Look-ups in named tables: a row name and a column name give one cell, copied from the table.

zef:
cols = guz, varimil, norif
rovadun: [83, 214, 161]
selad: [254, 108, 195]
bot: [156, 181, 179]
dor: [131, 170, 158]
fudegi: [159, 109, 175]
gobin: [63, 225, 124]
lum: [75, 95, 153]
fomo: [165, 173, 167]
pek: [85, 195, 168]
kabato: [157, 198, 111]
vopu: [146, 78, 159]
bukezi: [92, 125, 165]
bozined: [231, 201, 189]
siped: [135, 183, 179]

guz of dor is 131
guz of rovadun is 83
varimil of fomo is 173
norif of bot is 179
varimil of bukezi is 125
guz of fudegi is 159
norif of gobin is 124
norif of kabato is 111
varimil of rovadun is 214
norif of fomo is 167
varimil of kabato is 198
norif of rovadun is 161
Row with the largest norif: selad

Table teve
|  | keb | sib | rep | davikek | nikeka | rez | zadal |
|---|---|---|---|---|---|---|---|
| repep | -3714 | -4972 | -4665 | -5049 | -4611 | -6408 | -9301 |
| dese | -205 | -3991 | -652 | -8150 | -1715 | 4346 | -3754 |
| tipad | -1334 | 541 | 3217 | -9451 | -1645 | 7256 | -1565 |
| nop | -4799 | -5076 | -5433 | -7643 | -5183 | -3117 | -7874 |
| dozuf | 2066 | -6223 | 1978 | -769 | -4156 | -2447 | -8197 |
| tif | -2360 | -5577 | -4007 | -3341 | -4623 | -3396 | -2981 |
| vod | -2893 | -4244 | -7169 | -4583 | -4151 | -5284 | -5768 |
| bekal | -2688 | -4780 | -3175 | -3547 | -3916 | -3840 | -3713 |
| dak | -3839 | -3626 | -4134 | -3835 | -3991 | -3960 | -3793 |
| zod | -1947 | -9376 | -4391 | -3725 | -3994 | -4279 | -2803 |
| figovav | -2773 | -4093 | -4307 | -4215 | -4039 | -3327 | -4620 |

What is the zadal of tif in teve?
-2981
What is the zadal of zod in teve?
-2803
What is the rep of tipad in teve?
3217
What is the sib of nop in teve?
-5076
What is the rez of dese in teve?
4346
What is the rep of bekal in teve?
-3175
What is the sib of zod in teve?
-9376
What is the keb of tipad in teve?
-1334
What is the nikeka of dese in teve?
-1715
What is the keb of dak in teve?
-3839
What is the keb of nop in teve?
-4799
What is the sib of tipad in teve?
541

tubofel
         tud  mol
guranim  203   61
nore     114  152
rud       95  136
tobi     116   93
sinenes   29  219
todak    123   44
dirasev  132   90
dazore   127  126
fovibo    72  114
dit      177  109

What is the mol of fovibo in tubofel? 114
What is the mol of rud in tubofel? 136
What is the mol of todak in tubofel? 44
What is the tud of dazore in tubofel? 127
What is the tud of nore in tubofel? 114
What is the tud of tobi in tubofel? 116
What is the mol of guranim in tubofel? 61
What is the tud of fovibo in tubofel? 72
What is the tud of dirasev in tubofel? 132
What is the mol of tobi in tubofel? 93
What is the tud of dit in tubofel? 177
What is the mol of dit in tubofel? 109
What is the tud of rud in tubofel? 95
What is the mol of dirasev in tubofel? 90
What is the tud of todak in tubofel? 123
What is the tud of sinenes in tubofel? 29
What is the tud of guranim in tubofel? 203
What is the mol of dazore in tubofel? 126

zan =
,zokobig,viza,geb,piri,pima
diru,6776,7086,5109,4902,6472
duduma,6314,5751,6112,4204,5523
zuloreg,5409,6409,6615,2738,5421
vitamib,5931,6491,6122,5231,6007
pufipu,6585,6946,5216,3823,5792
kiz,6799,6388,5701,4702,5992
vak,4676,6822,7171,42,4484
bis,6795,6517,5966,4278,5549
birop,7388,7066,5180,6436,6316
dipap,5901,6265,6769,2367,5369
vafirur,7782,6090,4008,6728,7038
vugup,5908,6797,6796,4006,5531

piri of kiz is 4702
pima of vafirur is 7038
pima of dipap is 5369
piri of diru is 4902
pima of duduma is 5523
piri of vitamib is 5231
zokobig of kiz is 6799
zokobig of bis is 6795
viza of vugup is 6797
viza of kiz is 6388
pima of bis is 5549
piri of birop is 6436

